Below is a small trained network, with its code and all its weights. Each question gives an input and a class and asks what happens when units are switched off, that is, made to give their printed mean instead of their output.

import numpy as np


def w(rows, s, z=0):
    codes = np.array(rows[::2]) - 128.0
    scale = np.full(codes.shape[1], s)
    scale[-1] = z or s
    return codes * scale


def norm(h):
    return h / np.sqrt((h * h).mean(-1, keepdims=True) + 1e-5)


def f(y):
    return np.maximum(y, 0)


def log_softmax(a):
    a = a - a.max(-1, keepdims=True)
    return a - np.log(np.exp(a).sum(-1, keepdims=True))


def net(x, mask):
    res = np.array(x, float).reshape(1, 7) / 4 @ E
    u = 0
    for l in range(3):
        y = f(norm(res) @ A[l][:, :-1].T + A[l][:, -1])
        res = res + np.where(mask[u : u + 10], y, B[l][:, -1]) @ B[l][:, :-1]
        u += 10
    return log_softmax(norm(res)[-1] @ U[:, :-1].T + U[:, -1])


A, B = {}, {}
E = w([
[58,217,150,130],'x0',
[103,25,124,160],'x1',
[132,186,2,143],'x2',
[35,83,126,55],'x3',
[154,96,164,38],'x4',
[99,115,182,244],'x5',
[187,185,225,118],'x6',
],0.0023)
A[0] = w([
[146,121,132,229,124],'0.n1',
[189,184,71,185,85],'0.n2',
[194,141,160,53,90],'0.n3',
[109,132,237,228,76],'0.n4',
[75,185,169,110,160],'0.n5',
[194,125,166,203,100],'0.n6',
[114,126,179,254,129],'0.n7',
[183,179,74,129,2],'0.n8',
[84,104,51,132,89],'0.n9',
[59,74,193,109,119],'0.n10',
],0.0043,0.0066)
B[0] = w([
[105,154,170,106,195],'0.n1',
[209,171,101,229,162],'0.n2',
[131,114,185,77,176],'0.n3',
[113,122,222,212,189],'0.n4',
[96,144,150,119,250],'0.n5',
[109,179,151,155,174],'0.n6',
[82,165,174,173,234],'0.n7',
[253,165,75,105,128],'0.n8',
[63,129,103,125,157],'0.n9',
[153,154,119,149,203],'0.n10',
],0.0075,0.0023)
A[1] = w([
[98,33,173,148,127],'1.n1',
[87,193,100,97,166],'1.n2',
[93,97,17,137,75],'1.n3',
[208,195,93,160,54],'1.n4',
[193,156,88,183,18],'1.n5',
[223,166,144,70,135],'1.n6',
[160,67,129,80,128],'1.n7',
[82,77,25,136,63],'1.n8',
[98,2,128,153,4],'1.n9',
[126,30,154,201,138],'1.n10',
],0.0064,0.0034)
B[1] = w([
[180,203,131,120,226],'1.n1',
[74,93,163,127,251],'1.n2',
[83,40,84,121,202],'1.n3',
[196,67,50,254,181],'1.n4',
[185,140,138,168,156],'1.n5',
[137,34,163,142,252],'1.n6',
[169,151,158,98,208],'1.n7',
[67,59,44,118,201],'1.n8',
[201,250,52,34,170],'1.n9',
[147,243,161,101,233],'1.n10',
],0.0076,0.0025)
A[2] = w([
[245,155,22,232,24],'2.n1',
[125,121,151,165,2],'2.n2',
[187,71,91,167,7],'2.n3',
[109,124,172,255,151],'2.n4',
[72,167,49,208,133],'2.n5',
[162,214,195,145,156],'2.n6',
[226,230,58,97,92],'2.n7',
[227,148,36,238,9],'2.n8',
[165,214,82,69,37],'2.n9',
[153,190,187,154,160],'2.n10',
],0.0045,0.0032)
B[2] = w([
[202,29,104,253,172],'2.n1',
[155,90,81,102,128],'2.n2',
[106,143,189,138,139],'2.n3',
[140,130,88,168,238],'2.n4',
[150,81,81,131,192],'2.n5',
[112,115,79,121,254],'2.n6',
[168,148,26,117,169],'2.n7',
[200,15,59,244,166],'2.n8',
[145,169,78,91,147],'2.n9',
[113,105,93,124,239],'2.n10',
],0.0075,0.0032)
U = w([
[122,240,250,241,154],'0',
[245,43,58,251,95],'1',
[35,10,13,75,102],'2',
[224,233,37,29,104],'3',
[27,158,102,206,139],'4',
[236,57,217,21,233],'5',
[3,150,208,12,5],'6',
],0.012,0.0021)

Each question gives the input, the list of numbers given to net, and the class t.
The units are the neurons (one row each of A and B). Each row of codes is followed by its name. A weight is (code - 128) times the scale printed after its matrix; where a second scale follows, it is the last column's (A, B and U).
mask holds one flag per neuron, layer by layer. A switched-off neuron (its flag False) gives its mean, the last column of its row in B, instead of its output. The means were averaged over made-up inputs and are rounded, as every weight is.
A unit's drop is (log p(t) with every unit on - log p(t) with that unit switched off) / (log p(t) with every unit on - log p(t) with every unit switched off).
The circuit of an input: a set's keep is (log p(t) with only the set's units on - log p(t) with every unit switched off) / (log p(t) with every unit on - log p(t) with every unit switched off). Starting from the 12 units with the biggest drops (on a tie, the unit counted first), units are removed one at a time, each time the one whose removal leaves the highest keep (on an exact tie, the one counted first), for as long as the keep stays at least 0.8.
circuit, biggest first: the units of the circuit, biggest drop first
most important unit: the unit with the biggest drop
top k neurons: the k neurons with the biggest drops, biggest first
k most important neurons of layer l: the k neurons of layer l with the biggest drops, biggest first
drop of u: that unit's drop, to one decimal
input [-4,-3,-6,-3,4,3,7], class 0: circuit, biggest first	0.n4; 0.n6; 2.n5
input [-2,1,0,-8,0,5,0], class 0: circuit, biggest first	0.n7; 0.n1
input [4,3,-4,6,-8,-7,-1], class 6: circuit, biggest first	1.n4; 2.n8
input [-1,-1,4,-4,3,7,1], class 4: circuit, biggest first	0.n7
input [-7,8,-2,-4,-5,0,-7], class 3: circuit, biggest first	1.n9; 1.n10
input [-5,8,1,-2,-8,3,-4], class 3: circuit, biggest first	1.n10; 1.n9
input [-5,5,-3,0,8,-8,-7], class 3: circuit, biggest first	1.n9; 1.n1
input [-7,-8,0,1,-8,-5,-8], class 2: top 2 neurons	0.n9; 1.n3
input [-3,-6,2,-1,-1,-5,5], class 1: top 2 neurons	1.n4; 0.n2
input [-6,8,-4,-7,-2,4,-2], class 0: top 2 neurons	0.n7; 1.n10
input [8,5,-3,7,3,6,0], class 0: 2 most important neurons of layer 0	0.n4; 0.n10
input [-3,-3,8,8,3,2,4], class 6: 2 most important neurons of layer 1	1.n2; 1.n4
input [0,4,-4,-2,4,0,8], class 0: 2 most important neurons of layer 0	0.n4; 0.n6
input [-4,3,-7,-4,-3,-4,2], class 0: most important unit	1.n9
input [3,-6,3,2,5,-8,1], class 6: drop of 0.n7	-0.1
input [8,-2,0,-7,2,-8,-4], class 1: drop of 1.n4	2.4
input [-8,2,-1,-1,-6,1,-1], class 3: drop of 1.n10	0.5
